In the rows, 128 means zero.
Each row of numbers belongs to one of the nodes below and depends on some of the facts about them. Some rows are named. Which node is each other row?

Named rows:
bomar: [ 97 196  90 107 108 143 134 142 156 112  98 137 173 110 157 154 102 140
 135 137 111 155 132  95 138 185 135 140 130 128 186 115 129]
flitur: [128 180 150 113 111 155  80 128 176 158 150 167 134 185 111 159 105 158
  88  95 135  91 168 104 192  90 147 102 104 136 119 205 138]
voze: [120 118 112 161 112 137 103 135 115 137 128 117 105 133 108 126 135  95
 131 161 149 125 140 121 110 133 119 145 133 116 136 121  95]
groze: [119  97 129 146 124 111 151 157 111 124 132 103 120 144 119 124  72 129
 141 126 128 119 147 133 109 143 157 129 129 117 124  61  97]
nupler: [151 157 172 136 123 137  69 105 182 138 160 158 106 173 101 143 119 122
  78 107 189 100 188 131 158 105 133 107 126 138 116 201 134]
brigurem: [134 188 104 127 135 161 136 120 152  87 107 120 136  98 128 121 112 118
 145 158 156 158 142 156 106 190 129 120 145  93 195 124 156]
pufo: [135 102 126 135 147 104 166 154 112 109 120 111 144 127 125 127  97 131
 145 128 111 127 118 137 108 149 144 136 131 125 108  68 119]
biklotris: [137  49 127 133 121 133 143 135  74 155 125 108  95 128 145 120 135 113
 142 129  87 142  87 129 107 120 128 148 112 135 108  92  94]
liplu: [119 202 110 132 142 156 142 129 147  90 119 119 134 111 136 125 122 115
 142 160 159 155 147 142 113 180 129 132 144 102 186 124 152]
padrik: [118 101 122 129 145 112 156 144 117 119 107 110 145 133 134 125 100 149
 152 127  89 144 115 133 104 134 150 130 128 132 122  77 118]
grifir: [ 86 171 117 148 166 102 212 154 132 105 155 118 171 189  65 161 141 139
 144 172 169 150 178 105 113  99 145 212 199  92 180 141 122]
klenom: [136 118 155 108  98 151  84  75 157 158 143 156 117 155 134 129 142 150
  98  85 118 104 122 104 157  76 109 114 128 157  93 196 129]
veflen: [133  32 102  92  67 171 133  72 107 136  92 118  81 121 152  89 160 116
 148 140 101 147  80 119  77 111 100 137 123  96 119 133  93]
ratik: [ 88 185 136 154 189  72 204 206 115 129 161 114 180 159 104 165 121 149
 149 141 127 124 141 114 153 112 170 181 160 131 138  79 141]
paskope: [129 108 113 128 135 109 160 150 118 124 107 115 139 139 138 127  99 148
 147 121  99 147 116 139 108 133 148 128 132 130 119  90 112]
tutribik: [108 189  86  97 116 175 141 122 162  98 110 130 148 119 155 132 105 143
 149 141 130 162 115 130 119 164 143 129 133  96 191 121 145]
stastuk: [159 116 193 109 159 157 100 102 133 171 162 148  95 159 132 123 133 157
 119  73 111 111 106 146 159  67 138  91 104 139  84 168 150]
viso: [ 98 124  68  89  83 127 139 158 119 101 123 119 134  92 127 124 134 133
 157 143  87 153 115 129 115 158 110 155 131 131 167 120 129]
buvur: [121  98 115 183 146  59  92 110 122 131  79 141 137 131  82 126 174 111
 117 159 138  88 122 118 101  93 109 131 126  88 121 112 108]
pufi: [ 96 205  93 117 106 145 145 136 155 120 106 133 186 108 161 157 116 132
 129 124 115 154 124  99 148 180 135 158 147 147 183 112 129]
kuzul: [ 99  67  91 109  76 132 124 117  96 145 122 115 108 110 135 116 166 113
 148 135  95 122  99 122  99 100  96 146 112 116 125 133  98]

There are 4 kinds of fact about the nodes: ξ, ω, ε, Λ.
bifle ξ: gugan
bomar ξ: gugan
brigurem ξ: trorum
bruro ξ: bogul
buror ξ: tokal
drisek ξ: disim
drufluk ξ: tokal
druskon ξ: troguk
flesus ξ: kuzul
flitur ξ: buror
fofam ξ: maskek
folel ξ: drulis
fozek ξ: maskek
geri ξ: buror
graflol ξ: troguk
gragu ξ: kuzul
grifir ξ: zenum
kigar ξ: kuzul
kivir ξ: salur
klarak ξ: vimil
klenom ξ: plagrino
klupom ξ: puguk
liplu ξ: biklotris
lodre ξ: stolo
lumis ξ: denuk
mibir ξ: puro
nebek ξ: denuk
nodrom ξ: stolo
nupler ξ: flesus
pasas ξ: vimil
pirel ξ: vanabrur
plikle ξ: drulis
pufi ξ: drulis
puro ξ: gugan
pustor ξ: zenum
raso ξ: piris
ratik ξ: gofla
stegrom ξ: plagrino
tefum ξ: kuzul
toda ξ: biklotris
tragri ξ: gugan
trini ξ: vimil
trugo ξ: gugan
tudrol ξ: kuzul
tusti ξ: kuzul
tutribik ξ: trorum
vetiplom ξ: klenom
vibun ξ: gofla
vimak ξ: denuk
vini ξ: veflen
zeder ξ: klenom
zugruve ξ: tokal
ω 540 <- bifle,bomar,brigurem,bruro,deplaplik,fafle,geri,gobre,gofla,gragu,kigar,kivir,liplu,lumis,mibir,nibugril,pasas,plagrino,plitron,plobagil,poklugruk,pufi,puro,reskam,sabrar,stegrom,tefum,testuplo,trini,trugo,tutribik,vini,viso,zeler
ω 813 <- biflur,bikesti,drekla,dridas,drisek,drufluk,druskon,flitur,fofam,graflol,griges,klafen,klenom,maskek,nodrom,nupler,pedraplo,pinos,plikle,pustor,rabir,salur,stastuk,tokal,traplil,trevalu,tromur,truflo,trutas,vimak
ω 425 <- braplupok,buror,buvur,distul,folel,fugrir,gotron,grudru,klarak,klobis,klupom,nuzor,seskoge,sonu,tragri,tudrol,tusti,vibun,zenum
ω 975 <- bredril,danin,disim,figigris,grifir,grigrim,groze,kataden,padrik,paskope,pirel,pufo,ratik,ruples,troklel,vetiplom,zeder,zugruve
ω 687 <- flesus,fozek,klatre,klerusan,liskose,lodre,nebek,raso,retru,toda,tuzam
ε 714 <- bifle,bikesti,brigurem,buvur,denuk,disim,drufluk,drulis,druskon,fofam,fozek,geri,gotron,grifir,grigrim,grudru,klafen,klarak,klatre,liplu,liskose,lodre,maskek,nebek,nupler,pedraplo,pinos,piris,plagrino,plikle,plobagil,pluflom,poklugruk,puguk,raso,ruples,salur,sonu,tokal,tragri,truflo,tudrol,vanabrur,vini,voze,zeder,zeler,zenum,zugruve
ε 33 <- biflur,biklotris,bogul,figigris,gofla,gragu,kataden,kigar,klerusan,klobis,nodrom,padrik,paskope,puro,rabir,reskam,seskoge,stastuk,tefum,toda,traplil,troklel,trugo,trutas,vibun
ε 30 <- bomar,bredril,bruro,drekla,fafle,flesus,flitur,fugrir,graflol,klenom,klupom,kuzul,lumis,nibugril,nuzor,pasas,pirel,pufi,pustor,retru,stolo,testuplo,trini,troguk,tromur,tutribik,veflen,vetiplom,vimil,viso,votir
ε 494 <- braplupok,buror,danin,deplaplik,distul,dridas,drisek,folel,gobre,griges,groze,gugan,kivir,mibir,plitron,pufo,ratik,sabrar,stegrom,trevalu,trorum,tusti,tuzam,vimak
{bifle,bikesti,nodrom,plikle,poklugruk,puro,reskam,sabrar} Λ stolo
{biflur,bredril,deplaplik,gugan,lodre,padrik,pasas,pirel,pufo} Λ biklotris
{bogul,fugrir,nibugril,retru,seskoge,stolo,tudrol,tusti,vimak} Λ kuzul
{bomar,kivir,klarak,klenom,mibir,pluflom,testuplo,trevalu} Λ troguk
{braplupok,kigar,liskose,nuzor,rabir,tuzam,zeder} Λ puguk
{brigurem,dridas,grudru,liplu,lumis,plitron,plobagil,tefum,trini,trugo,tutribik} Λ vanabrur
{bruro,drekla,flitur,groze,nupler,ruples,tokal,tragri,troklel} Λ voze
{buror,folel,klupom,sonu,traplil,truflo} Λ votir
{buvur,distul,vibun,viso,zenum} Λ bogul
{danin,drufluk,fozek,maskek,piris,puguk,toda,vanabrur,zugruve} Λ veflen
{disim,gobre,klobis} Λ gugan
{drisek,druskon,gofla,griges,pedraplo,pufi,stegrom,trutas} Λ pluflom
{fafle,geri,gotron,gragu,kataden,pinos,vini,votir,zeler} Λ drulis
{figigris,fofam,grigrim,klafen,pustor,stastuk,tromur} Λ piris
{flesus,graflol,klerusan,nebek,raso} Λ trorum
{grifir,salur,voze} Λ vimil
{klatre,paskope,plagrino,ratik,trorum,vetiplom} Λ denuk

Rows to name:
No name comes twice in this set of rows, the named rows included.
[108  92  87 133 120  89  98 109 135 141  83 134 147 153 106 144 164 136
 139 149 102  82  93 101 120  75 114 133 108  84 126 116 107]	fugrir
[134  34 131 135 112 155 172  56  81 120 145 104  63 142  93  81 190  96
 138 161 157 165  99 135  46  89 100 178 185  78 142 141 103]	vanabrur
[ 92  58 120 171 140  58 171 114  63 146 145 113 121 171  48 129 214 116
 153 172 132 101 110 107  93  11  96 212 179  98 122 141  92]	zenum
[102 176  83 112 122 125 144 132 184  99  75 124 183 139 134 145 106 157
 129 133 124 132 128 108 137 145 138 127 126 116 156 123 127]	vetiplom
[ 73 115 114 136 141 131 195 174  28 162 176  87 117 125 147 137 127 123
 181 121  85 150 100 109 113 109 112 216 177 182 126  87 101]	gofla
[141  49 107 139 104 152  68  81  92 132  96 125  70  66 165  84 133  83
 153 149 137 112 114 166  83 151  67  81  98 123 109 118  99]	puguk
[172 179 173 153 138 136  59  66 173 130 126 159 138 119 124 141 117 125
  56  73 160 100 161 108 160 127 110  82 130 169 101 185 146]	druskon
[138  44 119 133 103 152 123  78  79 127 117 108  64 107 127  84 161  91
 143 153 153 142 101 147  72 120  90 134 141  94 125 128 100]	piris
[144  46 171 123 114 144 106  87  94 150 187 125  62 160 100  95 157 115
 116 110 153 100 155 140 112  42  89 133 160 151  67 207 104]	salur
[131 101 155  98  92 159  85 110 162 162 154 147 101 181 120 126 118 152
 101  95 112  86 151 127 154  76 135 116 113 143  95 193 112]	drekla
[114 130 122 125 147 144 171 152  89 122 147 104 110 106 150 104 101 128
 165 124 118 148 100 157 112 164 140 138 132 105 139  63 138]	plitron
[135  70 156 142 110 143  59 111 106 157 173 139  61 157 103 120 130 110
 129 109 153  85 177 143 136  65  92 110 125 170  65 196  97]	tokal
[106 176 135 174 186  50 146 188 111 156 127 143 187 191  63 184 173 143
 120 153  96  95 105  97 159  64 164 172 127  89 137  97 135]	vibun
[126 157 135  99 126 176 131 126 121  93 173 119  87  91 135  89 108 117
 154 113 147 152 168 164 118 151  93 117 152 167 139 174 153]	liskose
[ 94 112  87 109 102 121 143 128 134 115  86 118 150 119 137 124 114 143
 156 134 113 129 129 131 112 119 122 139 142 125 140 125 100]	bredril

Now the same nodes, written a new way:
Some rows with their names:
gobre: [144 110 110 125 135 128 143 145 139 130 158 130 135 140 115 136 115 108
 111 128 138 131 143  91 131 113 124 121 113 164]
tromur: [121 141 126 133 133 120 104  74 121 108  82 120 133  92 128 153 147 116
 143 133 143 117 141 155 146 143 155 116 160 110]
paskope: [130 126 110 126 129 119 141 144 143 144 143 118 125 148 137 117 116 110
 129 124 116 124 132 120 119 121 121 131 120 125]
tutribik: [137 113 150 141 145 136 119 143 116 112 118 121 137 116  92 153 166 125
 137  85 136 125 138 111 152 108 131 120 124 190]
groze: [135 115 104 120 133 116 133 123 147 127 152 104 138 128 129 133 101 107
 128 137 142 130 135 121 116 116 126 133 119 131]
graflol: [131 134 126 129 124 125 103  63 127 115  68 123 128  96 125 164 143 139
 142 162 145 123 127 141 133 121 150 120 158  97]
mibir: [167 131 113 146 138 130 130 135 168 202 150 150 130 126  90 107 170 108
 101 177 105 157 119  72 120 103 138 113  97 153]
padrik: [129 124 110 126 129 117 142 135 146 151 140 117 124 144 139 120 113 116
 124 129 121 123 130 123 119 128 126 136 123 122]
pustor: [124 139 125 136 131 115 110  75 125 116  74 120 131  96 121 169 161 126
 139 139 139 118 135 163 138 136 158 117 152 116]
druskon: [130 144 121 131 112 117 162  94 122 118  86 146 105 129 162 155 140 137
 116 167 102 126 123 136 124 137 165 133 134  79]
fozek: [132 138 178 137 115 138 145 107 103  90 156 153 107 136  98 143 123 150
 115  85 126 138 129 134 131 143 128 114 115 160]
tragri: [146 142 166 146 131 136  99 141 146 182 156 103 117 109 111  57 137 127
 153 166 102 159  83 145  98 115 127 143 108  85]
vibun: [116 120 111 134 126 130 119 169 130 157 141 117 117 138 119 102 149 142
 124 164 123 128 125 163  91 127  96 154 128 109]
pufi: [151 104 138 134 133 144 132 158 114 114  94 141 124 125 105 162 168 137
 122 126 124 126 151  68 149  93 132 129 131 162]
gugan: [134 143 101 127 153 132  92 155 162 231 157 141 160  90 115  55  98 112
 116 184 123 142 116  94 125 158 136  99 124  93]
kataden: [130 124 107 125 131 119 145 143 144 149 146 113 124 144 141 117 109 111
 130 130 116 125 127 121 121 121 120 134 122 122]
pedraplo: [129 144 121 126 114 120 155 105 132 127  92 148 107 128 167 141 125 134
 112 164 110 123 129 131 131 146 164 131 136  76]
klerusan: [134 129 154 126 105 133 135 103 124 118 172 157 115 137 102 132  98 146
 113 103 121 137 140 114 128 142 108 113 131 144]
puguk: [108 141 143 127 151 127 131 164 100 144 133 130 135 119 138 112 100 137
 136  97 123 117 118 135 135 166 133 124 113 127]
biklotris: [113 129 106 117 138 125 128 160 119 159 150 138 139 124 142 106  79 139
 127 125 121 119 123 107 127 157 121 122 130 108]
bifle: [148 143 146 144 129 139 132 145 171 196 140 149 110 139 100  63 151 112
 125 136 112 158  90 119 121  91 136  98 112 165]

Which node is each row?
No name comes twice in this set of rows, the named rows included.
[125 151 141 111  94 147  80  57 121  73 127 159 171 127 124 160 182 146
 133 104 127 152 125 112 165 124  92 136 148 145]	flesus
[135 119 150 121 130 135 152 173 123 119 152 130 119 145 135  98  78 108
 125  83 134 124 135  99 148 117 129 116 126 148]	plagrino
[102 153 112 118 105 138  94 134 126 104 123 126 156 154 171 116 208 140
 137 139 111 147  93 171 118 125  81 179 122  96]	tudrol
[147 139 122 144 132 132 124 142 182 213 158 145 120 146  93  55 144  97
 121 142 111 155 107 109 118 112 120  98 121 155]	puro
[119 136 130 141 124 110 169  70 113  91  89 126  96 132 142 184 131 153
 133 119 128 118 122 168 109 135 165 125 116 125]	drufluk
[134 131 141 132 122 132 138  96 121 108 173 150 134 118  83 143 123 132
  96 113 143 137 158 128 130 155 119 111 111 160]	tuzam
[131 137 160 137 111 127 147  94 123 117 175 149 114 139  82 145 128 149
 110  96 120 136 142 137 124 147 113 113 114 158]	toda
[114 154 138 125 125 111 142 111 124 109 119 122 120 119 158 110  93 105
 132 124 129 114 133 167 142 166 159 113 143  88]	maskek
[128 125 130 120 132 124 140 170 124 130 131 119 122 136 159  99  94 109
 139 119 127 119 123 119 135 126 136 130 130 119]	disim
[126 115 142 141 138 119 172 142 108 104 109 109  98 147 129 164 127 142
 132  91 124 118 123 152 108 109 140 143 100 157]	zugruve
[128 128 101 132 142 115 133 135 141 136 139 110 141 126 125 134 137 101
 114 136 138 121 144 135 124 138 133 130 113 140]	danin
[126  96 121 130 137 132 123 161 107 117 144  99 122 119 110 147 115 142
 120 171 142 118 151 138  93 128 110 158 117 109]	buror
[103 126  83 118 136 132 125 155 129 179 141 149 133 138 131  97 100 141
 119 142 141 121 120 133 113 144 108 117 143 120]	bogul
[113 173 115 105  91 111 109  13 147  82 114 127 151 144 195 154 152 133
 149 116 115 146  85 162 134 129 121 149 129  86]	nupler

Now the same nodes, written a new way:
Some rows with their names:
tragri: [152 133 146 105 123  99 117 138 121 149 137  88 164 108  65  88 137 149
 133 109 154 112 129 113 134 169  56 134 138 100 130 119 107 174]
puguk: [135 122 122 114 133 136 121 110 156 109 119 109 121 139 141 121 142 124
 118 140 124 148 139 118 109 124 159 146 115 132 138 135 121 132]
klupom: [149 126 128 111 131 117 124 133 124 139 132 141 129 132 123 119 133 114
 135 120 117 120 135 135 128 134 121 121 144 126 118 126 130 135]
liskose: [109 117 115 137 133 140 129 109 154 113 125 114 122 138 133 133 138 136
 112 134 133 150 128 119 108 132 157 137 112 128 144 123 110 123]
kigar: [122  91  89 116 121 192 110 151  88 117 123 138 138 159  92 111 160 107
 141  94  72 118  79 195 116 124  98 140  89 156 129  99  98  98]
geri: [129 121 146 112 160 150 121 159 133 154 130 134 135 139 127 162 141 129
 123 114 111 111 139 137 119 146  95 112 136 125 142 117 122 120]
trevalu: [113 164 140 149 108 120 145 116 107 121 130 124 123 105 142 101  95 170
 132 143 148 118 102  89 152  92 175 125 140 141 122 146 177 118]
zugruve: [123 127 129 110 173 153 135 157 135 144 130 123 106 151 120 150 140 159
 123 135 129 132 128 131 121 137 104 116 121 132 148 125 134 116]
gobre: [116 129 150 146 136 152 119 136 138 135 122 105 144 111 159 147 128 121
 100 121 112 110 142 123 106 122 157 129 131 126 141 133 126 128]
brigurem: [124 122 126 134 150 137 112 142 130 124 134 114 132 142 138 154 145 124
 128 113 115 118 139 137 109 143 126 123 120 132 125 130 118 131]
drufluk: [123 161 124 110 149 123 145 133 104 131 139 145 102 146 106 121 120 199
 164 132 147 121  89 100 153 122 122 102 146 152 127 140 184 105]
viso: [132 114 132 134 128 127 112 124 149 131 127 140 141 130 138 150 139  91
 120 116 114 124 150 137 117 143 124 127 136 117 129 120 105 132]
vibun: [154 124 138 100 129 117 128 129 119 133 132 148 135 128 123 128 135 108
 147 114 114 126 133 138 133 146 107 118 143 126 116 117 126 138]
zenum: [146 130 139 117 124 119 131 126 125 133 127 134 134 121 144 123 127 110
 126 122 118 119 143 121 126 124 145 124 143 126 116 131 135 138]
toda: [117 113 114 128 142 130 129 120 143 115 128 130 118 143 117 149 143 129
 133 130 136 152 126 144 119 150 106 130 108 128 139 119 108 124]
retru: [115 113 120 144 126 125 127 123 151 129 125 137 123 132 133 145 124 107
 111 140 136 145 147 137 124 131 121 136 117 111 135 118 102 123]
kivir: [118 129 154 138 142 159 118 151 133 146 122 107 146 114 147 148 127 128
 104 119 109 106 139 127 111 124 136 128 128 127 142 130 126 126]
lodre: [113 117 127 136 137 141 133 140 142 138 126 124 125 132 127 143 124 127
 111 138 135 137 140 133 124 129 113 133 111 117 142 116 109 119]
dridas: [110 167 127 153 118 114 137 116  98 107 137 109 113 114 147 106 101 180
 145 141 149 122  97  92 145  95 188 126 133 153 112 159 179 121]
distul: [136 142 152 129 127 139 129 137 122 139 124 111 137 106 157 117 116 128
 110 128 115 108 138 113 120 108 162 129 141 132 123 139 149 135]
reskam: [131 109 136 128 125 125 121 117 142 127 129 146 144 126 138 157 142  89
 129 109 117 130 147 145 116 155 115 119 131 119 125 112 102 136]

Rows to name:
No name comes twice in this set of rows, the named rows included.
[136 138 159 121 124 122 111 141 148 138 122  54 156  96  92  96 121 151
 105 139 161 126 145 106 124 146  84 162 114  96 148 133 102 172]	gugan
[132 141 137 123 138 146 128 120 125 125 126  99 133 118 151 106 135 147
 115 120 111 118 118 100 105 115 191 130 139 147 131 142 152 131]	braplupok
[134  99  89 122 103 176 112 163  96 126 113 136 121 147 109  95 127  82
 118 138  88 126 112 197 138  85 102 164  82 137 121 114  99 104]	kuzul
[142 134 123 126 136 115 127 125 118 117 136 118 124 131 148 124 135 122
 136 120 121 124 134 125 117 129 159 125 132 139 108 143 135 142]	grudru
[112 117 127 146 127 133 133 126 148 128 122 124 126 127 139 145 124 118
 107 141 136 142 145 131 121 126 134 135 111 115 137 123 108 123]	klatre
[130 144 126 120 107  98 145 110 104 121 139 162 121 126 108 111 110 152
 169 130 148 134 101 115 164 128 116 114 143 133 112 122 154 120]	nodrom
[120 110 124 138 125 125 131 116 147 121 126 138 125 130 132 151 131 106
 123 136 135 153 143 142 123 143 116 131 112 115 134 114  99 126]	klerusan
[127 123 118 128 114 200 126 188  59 149 116 118 135 125 118  82 117 121
 116 119  75  86  87 178 134  72 124 143 101 154 122 119 139 100]	tusti
[140 120 112 118 133 122 117 113 154 110 122 118 112 141 135 128 141 109
 121 140 131 147 140 135 115 129 139 144 119 128 129 142 116 135]	veflen
[119 131 156 136 141 155 116 152 132 149 123  96 152 111 130 138 129 137
 105 116 119 104 137 124 112 135 114 129 127 120 144 126 121 134]	mibir
[137 116 141 119 129 106  98 137 145 148 136  96 169 119  58 118 148 133
 129 100 152 118 138 129 125 188  36 136 130  88 142 108  79 166]	bomar

Now the same nodes, written a new way:
Some nodes and their rows:
zugruve: [128 128 155 120 129 165 129  93 161 160 126 110 152 206 166 136 153 136
 120  65 103 129  79 104 134 115 118 132]
nebek: [123 111 184 134 149 105 109 109 108 126 165 123 134 136 127 129 121 132
 122 121 144 125 127 108 142 124 141 127]
trorum: [160 140  94 121 122 134 130 147 137 129 125 137 116 114  79 142 124 135
 125 141 106 129 131 143 127 125 119 123]
stastuk: [144 136 157 122 133 137 119 192 105 106 139 131 138  95 139 131 134 137
 136 157 204 135 126 105 130 145 139 132]
vetiplom: [103 127 168 140 122 143 141 105 167 161 114 139 148 180 152 134 143 135
 125  63  72 134  89 117 140 120 134 131]
grigrim: [157 154  76  98 113 168 130 164 164 150 112 132 140 152 170 125 156 134
 125  89 118 130  94 113 132 127 111 132]
voze: [131 145  93 115 126 135 122 139 131 131 109 125 121 118 128 123 133 126
 122 149 136 121 131 130 135 121 122 128]
groze: [156 159  78 118 108 147 135 159 179 155 114 150 125 148 119 140 137 147
 126  95  70 130  95 137 134 134 119 122]
nupler: [122  99 174 137 147  98 107 120 114 128 172 135 136 124 143 126 106 131
 125 107 131 124 122 101 142 137 136 130]
troklel: [102 167 104 127 113 154 141 149 167 152  72 135 139 145 166 127 150 135
 129 111 122 127  93 122 143 137 128 132]
ruples: [127 164  77 112 115 153 127 147 171 158  92 133 130 157 161 124 148 134
 123  99 100 122  94 120 142 131 123 128]
flitur: [117 105 224 151 147 107 118 126 111 126 165 135 140 135 110 138 118 137
 126 118 146 133 121 107 143 128 153 128]
liplu: [137 130 133 128 121 140 130  70 137 134 134  66 134 169 176 118 149 125
 122 103  81 124 148 144 108 107  95 126]
nuzor: [105 112 115 123 137 146 139 131 100 102 116 155 112 132  65 137 106 116
 136 184 227 129 122 122 103 141 132 133]
ratik: [142 130 130 127 119 140 137 118 175 160 137 144 140 171 125 142 131 141
 125  62  46 134  91 129 137 127 121 123]
dridas: [176 149 164 125 129 131 105 184 125 117 177 130 119 125  87 142 110 153
 130 148 153 132 134 129 111 152 111 119]
klobis: [ 86 127 137 128 138 138 130 126 108 103 106 158 115 108  75 113 115 111
 132 181 236 126 135 122 143 139 138 136]
maskek: [155 140 146 116 139 133 107 167 109 120 150 119 126 129 133 136 126 141
 126 152 188 126 121 106 123 142 130 127]
viso: [139 147  85 131 109 138 144 134 135 134  77 106 120 100 138 135 147 124
 126 149  77 126 149 156 121 106 119 128]
pasas: [124 116 138 146 119 124 150  78 133 135 119  98 136 141 149 133 149 124
 127 100  60 130 142 148 123 102 131 128]
rabir: [116 132 144 132 137 132 126 171  99 115 120 117 134 123 136 152 123 138
 137 173 207 128 107 108 108 152 143 130]

Name these rows:
No name comes twice in this set of rows, the named rows included.
[170 125 108 122 131 126 122 168 109 115 161 126 117 119  86 162 110 141
 133 160 151 130 119 126  99 146 130 119]	tuzam
[ 53 125 111 123 117  74 150 102 109 147 103 118 156 129 244  85 122  89
 154  92  80 151 146 174  93 137 156 101]	puro
[170 129  86  99 125 154 125 161 124 120 126 127 130 108 134 123 147 127
 125 137 153 131 128 119 128 115 118 132]	piris
[129 122 112 119 136 129 122 139 120 110 134 177 103  96  18 130  94 120
 127 171 177 130 138 138 137 128 123 128]	distul
[119  89 167 131 147 120 127  85 118 111 174 169 118 139  33 130  96 119
 127 128 157 133 130 127 143 126 137 127]	folel
[154 116 110 136 117 122 144  80 142 137 145 103 128 141 116 139 138 132
 123  94  35 130 141 156 124 103 125 123]	stegrom
[ 59  99 147 108 149  92 117 107  94 126 146 171 134 134 128  83  82  85
 141 129 185 143 133 135 115 143 142 113]	tragri
[ 95 118 203 151 144 100 119 126 108 121 152 135 141 128 137 125 123 135
 131 125 168 129 119 105 153 142 161 129]	nodrom
[128 124 101 128 123 121 138  74 131 139 119  93 132 146 169 123 150 122
 120 101  66 122 141 143 131 103 123 128]	vini
[123 143  99 133 120 127 137 143 133 125 109 142 118 124 111 127 136 133
 127 140 130 127 135 134 138 130 146 128]	stolo
[106  52  97 150 116 121 161  55 134 122 127  91 141 111 216 138 115 108
 140  85  27 120 137 130  86 131  93 147]	kigar
[108 135 147 135 119 140 141 121 166 159 107 141 145 167 155 133 138 133
 129  74  74 133  92 120 132 126 131 130]	pirel
[110 135 129 125 125 139 129 104 166 164 116 132 145 181 168 124 142 131
 120  68  77 125  87 113 146 121 125 130]	grifir

